[7 4 7 3 4 2] ⇒ 7
[360 452 783  18 891 291  99] ⇒ 783
[ 34 -19 -41  -5] ⇒ -41
[3855 8156 2565 2476] ⇒ 2565
[428 224 372 894 907 502] ⇒ 372
[3339 9240 3079 9135 3483] ⇒ 3079
[-40  35  22  48] ⇒ 22
[1 8 3 4] ⇒ 3
[8014 2249 8795 6031 2108] ⇒ 8795
---
58	86	5	52	36	30	58
60	79	31	24	33	64	61
--> 58

32	38	39	34	39	34
10	68	69	33	77	40
--> 32

4502	1203	8232	1287
2675	6962	6661	2538
--> 4502

28	11	-27	-41	-28
36	-18	-36	-13	-13
--> 28

38	-28	-27	-6	-17
20	-12	-25	3	-27
--> 38

90	7	28	60
91	6	28	60
--> 90

120	108	627	806
958	469	104	166
--> 120
---
array([-475, -500,  -87,  -34, -410]) ==> -34, -87

array([  37,  191,  -31,  461, -361, -571]) ==> 461, 191

array([[ 110,  -22,  127,  -18],
       [ 315,  208, -674, -123]]) ==> 315, 208

array([  41,  390,  159, -542,  226,  433]) ==> 433, 390

array([[ -57,   -8,  -16,  -61,   36],
       [  20,  -13, -534,  -74,   23]]) ==> 36, 23

array([121, -37, 427, 488,   8,  -1]) ==> 488, 427

array([[ 498,  166,  470,   79,  225,  262],
       [ 446, -183,  245,  242, -314,  240],
       [ 259, -407,   70,  269, -427,  149]]) ==> 498, 470

array([[-502, -399,  404, -508],
       [ 378, -379,  430, -408]]) ==> 430, 404

array([[ 282,   11,  412,   79,  258,  229],
       [ 316,   84,  546,  -93,  225,  327],
       [ 282,   87,  471, -102,  184,  286]]) ==> 546, 471

array([[ 491,  525,  542, -547],
       [-466,  484,  581,  453]]) ==> 581, 542
---
Input: [ -14  -89 -151   16 -502  -16 -200]
Output: 16, 16

Input:
[[ -45   55  530  356  -63]
 [  80 -345  348 -369  193]
 [ 222 -224 -170 -512 -142]]
Output: 348, 530

Input: [ -86 -382   66  -41  -10  138 -653]
Output: -41, 138

Input: [ -44 -411   75    0 -580 -532  -71]
Output: 0, 75

Input: [184 517 139  13  -2]
Output: 139, 517

Input:
[[ 345  121  571  193 -447   73  -10]
 [  83  181 -110  160 -411  228  184]
 [  71 -167  611  140 -249 -141   20]]
Output: 160, 611
---
457,-200,-206,-651,558,327,64
-16,408,-293,404,-137,111,267
391,-171,-468,-402,597,448,141
-> 111

471,29,-432,-327,-34,288
-518,-116,17,495,272,-146
517,120,-322,-435,-46,159
-> 272

-367,28,114,13,-237,-112,165
-18,161,156,268,-312,-273,302
-596,81,-259,9,-408,-126,-44
-> -273

-116,-234,170,-60,-49,94,317
417,-366,-30,260,239,-529,325
89,470,-151,-54,-39,-261,307
-> -529

-233,-555,-275,-255,-257
-189,-89,-129,-145,-140
-572,-146,41,135,161
-> -145

595,-113,-169,-93
58,-258,-295,-41
-68,-215,155,-630
-> -295

250,284,-267,153
-655,-549,-62,147
-146,203,-270,-157
-> -62

20,551,-19,-36
58,42,347,-395
-383,585,612,-7
-> 347
---
[ -42,  623,  164, -260, -234, -116, -173] -> -173
[-393, -116,  108, -594,  129,  -17,  153] -> 153
[-102, -130, -242,  599,  -88] -> -88
[ 494, -504,  358, -490] -> -490
[-332,  173, -116,  553, -226, -213] -> -213
[-190, -510, -475, -128,    0] -> 0
[ 506, -104,  539, -193,   27,  393] -> 393
[-111, -165,  524,  -51,  -37] -> -37
---
Q:
[[-290  446 -335  604 -538 -248]
 [-220  316 -432  624  -81 -364]
 [-470  176  191   87 -109 -286]]
A: -364

Q:
[[ -23   54   44 -100  -17 -576  339]
 [ 147   30 -233  244  -40 -150 -108]
 [-303  147  138 -265  178  241 -487]]
A: -108

Q:
[[-160  -82  189 -239  192 -435]
 [-254  -21 -263  147  -59  520]
 [-356   45  -36 -122   94 -519]]
A: 520

Q:
[[-643  -46  483 -466]
 [-147 -140  492 -361]
 [ -74 -367   67 -171]]
A: -361

Q:
[[ 500   15  -33  438  671  -14]
 [  59  172  294  358 -149 -263]
 [  -5 -286   85  -54   14 -285]]
A: -263

Q:
[[-162 -568 -285   19]
 [ 320 -243  562  -53]
 [-122  354 -597 -158]]
A: -53

Q:
[[-297  330  335 -426  184]
 [-493 -209 -212  127  172]
 [-302  -91 -162   14 -176]]
A: 172

Q:
[[ 241 -216   57 -157 -130 -294   47]
 [ -27 -200  -50  224   60   35  200]
 [ 208   15 -200 -283  635  243  100]]
A: 200
---
array([[45, 19, 61, 71, 63,  9],
       [57, 27, 29, 84, 69,  3],
       [50, 21, 59, 72, 67,  6]]) gives 45

array([[834, 478, 293, 984, 370, 643],
       [773, 889, 369, 130, 282,  16]]) gives 834

array([[121,  32, 193,  69,  29,  51, 193],
       [126, 211,  50, 176, 213, 193,  50],
       [116,  35, 193,  69,  34,  54, 192]]) gives 121

array([[ -3,  -3,   0,  -3,  -5],
       [ 35, -44,  34, -39, -41]]) gives -3

array([[ 948, -568,  932, -571, -565],
       [ 845, -483,  830, -469, -470],
       [-491,  869, -475,  856,  857]]) gives 948

array([2, 8, 4, 8, 0, 5]) gives 2

array([ 243, -743,  822,   46,  -82,  709]) gives 243
---
(-159, -580, -256, -542, 235, -571, 277) ⇒ -159
((135, 328, -445, 218, 449, 377), (-186, 242, 151, 408, 144, 458), (-56, 426, -295, -495, -327, 29)) ⇒ 135
(-226, 567, 80, -343, -267) ⇒ -226
(240, 0, 119, -627, -152, -645) ⇒ 240
(534, -97, -157, 523, 251, -328, 326) ⇒ 534
(-201, -334, -174, 537, 31, 332) ⇒ -201
(-25, -33, 421, 142, 522) ⇒ -25
